Below is a small trained network, with its code and all its weights. Each question gives an input and a target symbol and asks what happens when units are switched off, that is, made to give their printed mean instead of their output.

import numpy as np


def w(rows, s, z=0):
    codes = np.array(rows[::2]) - 128.0
    scale = np.full(codes.shape[1], s)
    scale[-1] = z or s
    return codes * scale


def softmax(a):
    e = np.exp(a - a.max(-1, keepdims=True))
    return e / e.sum(-1, keepdims=True)


def log_softmax(a):
    a = a - a.max(-1, keepdims=True)
    return a - np.log(np.exp(a).sum(-1, keepdims=True))


def net(x, mask):
    ids = ['αβγδηθξτφω'.index(c) for c in x.split()]
    T = len(ids)
    res = E[ids] + P[:T]
    u = 0
    for l in range(3):
        r = res
        for j in range(3):
            rows = slice(2 * j, 2 * j + 2)
            q, k, v = (r @ M[l][rows].T for M in (Q, K, V))
            z = softmax(np.where(np.tri(T) > 0, q @ k.T / 2**0.5, -1e9)) @ v
            o = O[l][rows]
            res = res + np.where(mask[u + j], z, o[:, -1]) @ o[:, :-1]
        u += 3
    return log_softmax(res[-1] @ U[:, :-1].T + U[:, -1])


Q, K, V, O = {}, {}, {}, {}
E = w([
[109,95,186,205],'α',
[94,111,219,78],'β',
[241,141,106,61],'γ',
[135,82,196,132],'δ',
[170,195,110,23],'η',
[54,126,176,105],'θ',
[92,174,172,175],'ξ',
[112,140,132,2],'τ',
[61,141,140,42],'φ',
[249,145,113,183],'ω',
],0.015)
P = w([
[156,204,239,108],'0',
[117,144,71,130],'1',
[174,72,197,104],'2',
[119,137,67,132],'3',
[186,3,186,99],'4',
[119,134,60,132],'5',
],0.018)
Q[0] = w([
[72,151,131,66],'0.h0',
[151,145,195,86],'0.h0',
[79,171,157,191],'0.h1',
[139,132,82,142],'0.h1',
[254,160,109,153],'0.h2',
[142,139,94,43],'0.h2',
],0.019)
K[0] = w([
[137,173,183,107],'0.h0',
[173,61,158,107],'0.h0',
[66,135,94,169],'0.h1',
[129,167,135,136],'0.h1',
[249,162,89,141],'0.h2',
[126,138,105,7],'0.h2',
],0.02)
V[0] = w([
[79,99,29,166],'0.h0',
[119,85,47,106],'0.h0',
[164,123,69,146],'0.h1',
[105,146,52,120],'0.h1',
[253,59,130,158],'0.h2',
[165,22,120,146],'0.h2',
],0.0068)
O[0] = w([
[239,116,108,180,2],'0.h0',
[236,75,148,204,57],'0.h0',
[84,100,152,125,94],'0.h1',
[92,132,209,152,50],'0.h1',
[1,180,169,46,181],'0.h2',
[85,184,117,50,115],'0.h2',
],0.0056,0.0097)
Q[1] = w([
[145,92,250,129],'1.h0',
[2,182,128,116],'1.h0',
[77,164,239,166],'1.h1',
[99,205,89,211],'1.h1',
[145,82,151,40],'1.h2',
[85,205,48,213],'1.h2',
],0.013)
K[1] = w([
[152,88,180,138],'1.h0',
[93,157,138,164],'1.h0',
[132,124,209,107],'1.h1',
[110,194,141,155],'1.h1',
[130,136,206,104],'1.h2',
[108,161,3,170],'1.h2',
],0.024)
V[1] = w([
[157,178,153,125],'1.h0',
[99,148,125,176],'1.h0',
[96,135,60,166],'1.h1',
[155,147,171,84],'1.h1',
[123,128,125,127],'1.h2',
[110,116,10,156],'1.h2',
],0.011)
O[1] = w([
[89,111,173,201,179],'1.h0',
[99,192,195,66,82],'1.h0',
[208,116,92,2,33],'1.h1',
[50,155,206,216,255],'1.h1',
[128,134,124,129,131],'1.h2',
[45,117,26,251,11],'1.h2',
],0.0062,0.0077)
Q[2] = w([
[107,3,175,109],'2.h0',
[44,81,107,101],'2.h0',
[180,96,126,180],'2.h1',
[129,40,139,129],'2.h1',
[164,131,85,125],'2.h2',
[64,101,168,98],'2.h2',
],0.017)
K[2] = w([
[142,111,196,101],'2.h0',
[112,236,157,101],'2.h0',
[195,123,141,215],'2.h1',
[176,72,251,114],'2.h1',
[166,166,41,110],'2.h2',
[102,207,180,161],'2.h2',
],0.015)
V[2] = w([
[77,197,85,161],'2.h0',
[162,112,195,134],'2.h0',
[132,64,142,120],'2.h1',
[113,2,110,111],'2.h1',
[59,154,99,205],'2.h2',
[191,122,122,52],'2.h2',
],0.009)
O[2] = w([
[222,190,224,153,151],'2.h0',
[133,2,83,103,254],'2.h0',
[126,195,119,149,83],'2.h1',
[125,228,187,151,4],'2.h1',
[73,101,60,83,108],'2.h2',
[151,160,215,113,88],'2.h2',
],0.0055,0.0076)
U = w([
[85,246,142,81,119],'α',
[208,3,116,132,131],'β',
[220,136,93,158,254],'γ',
[139,185,186,179,128],'δ',
[52,132,118,130,83],'η',
[150,135,108,30,36],'θ',
[101,164,232,94,170],'ξ',
[132,87,129,184,101],'τ',
[209,167,175,100,91],'φ',
[99,109,74,96,77],'ω',
],0.0079,0.008)

Each question gives the input, a string of symbols that net reads in full, and the target symbol t.
The units are the heads (2 rows each of Q, K, V and O). Each row of codes is followed by its name. A weight is (code - 128) times the scale printed after its matrix; where a second scale follows, it is the last column's (O and U).
mask holds one flag per head, layer by layer. A switched-off head (its flag False) gives its mean, the last column of its rows in O, instead of its output. The means were averaged over made-up inputs and are rounded, as every weight is.
A unit's drop is (log p(t) with every unit on - log p(t) with that unit switched off) / (log p(t) with every unit on - log p(t) with every unit switched off).
The circuit of an input: a set's keep is (log p(t) with only the set's units on - log p(t) with every unit switched off) / (log p(t) with every unit on - log p(t) with every unit switched off). Starting from all 9 units, units are removed one at a time, each time the one whose removal leaves the highest keep (on an exact tie, the one counted first), for as long as the keep stays at least 0.8.
circuit, biggest first: the units of the circuit, biggest drop first
most important unit: the unit with the biggest drop
which heads matter: for each layer, one digit per head in row order, 1 if its drop is at least 0.15 and else 0, layers parted by /
drop of u: that unit's drop, to one decimal
input γ γ φ ξ, target δ: most important unit -> 0.h1
input θ η η, target β: circuit, biggest first -> [0.h2; 2.h0; 1.h0]
input β φ ω ξ η, target ξ: circuit, biggest first -> [1.h2; 1.h1]
input ω η ω γ, target φ: which heads matter -> 101 / 001 / 100
input φ η φ δ η τ, target θ: circuit, biggest first -> [1.h1; 1.h2]
input ω ω α ω η, target ξ: circuit, biggest first -> [0.h2; 1.h1]
input α η γ, target ξ: which heads matter -> 001 / 011 / 000
input θ ω η φ α, target ξ: which heads matter -> 001 / 001 / 010
input α ω θ δ, target β: circuit, biggest first -> [0.h0; 1.h2; 2.h0]
input β ω ω η, target α: which heads matter -> 100 / 011 / 100
input ω τ ω γ θ η, target α: circuit, biggest first -> [2.h0; 0.h0]
input ξ θ θ, target β: drop of 1.h0 -> 0.6
input θ ω ω η δ, target ξ: drop of 1.h0 -> -0.1
input ω ω τ ξ ω α, target τ: drop of 0.h2 -> 0.1
input ω α τ δ, target β: most important unit -> 0.h0
